[[ 25.2  26.7  58.7  48.0]
 [ 79.4 -18.8 -26.2   5.4]]
->
[[ 26.7  58.7  48.0  25.2]
 [-18.8 -26.2   5.4  79.4]]

[[-22.1  -7.9   7.8 -20.0   7.1  10.3  -8.9  16.4 -21.9   6.8]
 [-27.1  21.8 -11.0   3.2   4.8   9.8 -28.4  -3.9  -3.2  -7.7]
 [  1.3   6.7  -8.2 -25.5   9.4  13.2  16.8 -11.8 -33.4 -33.7]
 [ 12.3 -14.9 -30.4 -23.4  -6.2  23.9   8.5  -9.6 -18.6 -23.3]
 [ -2.4  -0.3 -30.7  11.9   0.9  -7.1   6.1 -15.8   1.9  -9.7]
 [-13.7  60.2 -24.7   0.3  13.7  -8.4  54.0 -34.6  40.1  84.8]
 [ -7.0  -1.2  -0.5   7.0 -15.7 -16.7   0.7  15.4 -14.7   2.8]
 [ -6.4  -4.6   9.7 -14.5  -5.2  -5.6   4.7   0.2  10.5  22.7]]
->
[[ -7.9   7.8 -20.0   7.1  10.3  -8.9  16.4 -21.9   6.8 -22.1]
 [ 21.8 -11.0   3.2   4.8   9.8 -28.4  -3.9  -3.2  -7.7 -27.1]
 [  6.7  -8.2 -25.5   9.4  13.2  16.8 -11.8 -33.4 -33.7   1.3]
 [-14.9 -30.4 -23.4  -6.2  23.9   8.5  -9.6 -18.6 -23.3  12.3]
 [ -0.3 -30.7  11.9   0.9  -7.1   6.1 -15.8   1.9  -9.7  -2.4]
 [ 60.2 -24.7   0.3  13.7  -8.4  54.0 -34.6  40.1  84.8 -13.7]
 [ -1.2  -0.5   7.0 -15.7 -16.7   0.7  15.4 -14.7   2.8  -7.0]
 [ -4.6   9.7 -14.5  -5.2  -5.6   4.7   0.2  10.5  22.7  -6.4]]

[[ 24.3 -16.7  -1.7  15.9 -23.8]
 [-19.1   4.0   2.6 -38.7   9.5]
 [-32.2 -30.8 -10.2  -8.7   3.1]
 [-38.5  19.0  14.6 -21.7   3.7]
 [ 11.7 -39.2 -16.5  38.8  -1.0]
 [-11.1 -79.0  32.6  36.3 -37.9]
 [-46.8  16.6   9.1 -24.6   7.1]
 [ 46.4  58.2  12.1  -3.4   2.3]]
->
[[-16.7  -1.7  15.9 -23.8  24.3]
 [  4.0   2.6 -38.7   9.5 -19.1]
 [-30.8 -10.2  -8.7   3.1 -32.2]
 [ 19.0  14.6 -21.7   3.7 -38.5]
 [-39.2 -16.5  38.8  -1.0  11.7]
 [-79.0  32.6  36.3 -37.9 -11.1]
 [ 16.6   9.1 -24.6   7.1 -46.8]
 [ 58.2  12.1  -3.4   2.3  46.4]]

[[ 34.8 -39.8 -11.9  29.8 -17.9   3.7]
 [-17.9  23.6   7.9   0.7  25.3 -15.9]
 [ 35.9 -37.6  -7.7  29.1 -26.6  10.8]
 [ 50.1 -68.6 -20.2  40.7 -37.7  11.6]
 [-22.3  28.0   7.8 -26.1  24.6  -0.7]
 [-50.9  55.1  20.1 -42.6  29.1  -9.9]
 [ 11.6 -22.8  -3.7   2.0 -14.1   4.6]
 [ 47.6 -61.2 -23.8  34.9 -37.6  14.8]
 [ 46.5 -61.0 -16.8  28.6 -33.5  19.7]
 [  5.3 -12.9   1.6   2.1 -10.7   9.9]
 [-37.3  48.9  16.5 -25.7  24.2 -12.0]
 [ 28.0 -41.4  -3.5  20.0 -19.1   6.9]]
->
[[-39.8 -11.9  29.8 -17.9   3.7  34.8]
 [ 23.6   7.9   0.7  25.3 -15.9 -17.9]
 [-37.6  -7.7  29.1 -26.6  10.8  35.9]
 [-68.6 -20.2  40.7 -37.7  11.6  50.1]
 [ 28.0   7.8 -26.1  24.6  -0.7 -22.3]
 [ 55.1  20.1 -42.6  29.1  -9.9 -50.9]
 [-22.8  -3.7   2.0 -14.1   4.6  11.6]
 [-61.2 -23.8  34.9 -37.6  14.8  47.6]
 [-61.0 -16.8  28.6 -33.5  19.7  46.5]
 [-12.9   1.6   2.1 -10.7   9.9   5.3]
 [ 48.9  16.5 -25.7  24.2 -12.0 -37.3]
 [-41.4  -3.5  20.0 -19.1   6.9  28.0]]

[[-30.2  -2.2  26.6 -15.8  29.9  -5.9 -24.7  16.1 -33.6  29.7  17.0 -47.3]
 [ 13.6  17.5  32.2  -9.2 -42.0 -15.0 -47.0  35.8   4.1 -67.4  38.2 -37.2]
 [  5.9  -1.7  24.8   1.0  32.9   6.7   2.4   1.2  -5.2  -3.1  10.5 -30.8]]
->
[[ -2.2  26.6 -15.8  29.9  -5.9 -24.7  16.1 -33.6  29.7  17.0 -47.3 -30.2]
 [ 17.5  32.2  -9.2 -42.0 -15.0 -47.0  35.8   4.1 -67.4  38.2 -37.2  13.6]
 [ -1.7  24.8   1.0  32.9   6.7   2.4   1.2  -5.2  -3.1  10.5 -30.8   5.9]]

[[31.2 60.3 18.3  0.8  0.3  3.0]
 [29.1 62.1 21.0  1.6  0.0  1.6]
 [ 1.3  0.2  1.7 25.8 62.5 22.6]
 [-0.1  0.0  3.9 36.3 57.3 13.6]
 [43.0 54.5 10.6  0.7  0.8  5.4]
 [ 0.3  0.9 18.3 60.3 33.2  2.7]
 [ 3.1 37.4 59.1 15.3  0.2  0.6]
 [-0.2  1.3 26.5 61.3 21.1  1.4]
 [60.0 18.6  1.4 -1.3  2.7 33.1]
 [15.8 59.0 34.8  2.7  0.9 -0.4]
 [46.8 50.8  9.2 -0.2  0.0  6.2]]
->
[[60.3 18.3  0.8  0.3  3.0 31.2]
 [62.1 21.0  1.6  0.0  1.6 29.1]
 [ 0.2  1.7 25.8 62.5 22.6  1.3]
 [ 0.0  3.9 36.3 57.3 13.6 -0.1]
 [54.5 10.6  0.7  0.8  5.4 43.0]
 [ 0.9 18.3 60.3 33.2  2.7  0.3]
 [37.4 59.1 15.3  0.2  0.6  3.1]
 [ 1.3 26.5 61.3 21.1  1.4 -0.2]
 [18.6  1.4 -1.3  2.7 33.1 60.0]
 [59.0 34.8  2.7  0.9 -0.4 15.8]
 [50.8  9.2 -0.2  0.0  6.2 46.8]]
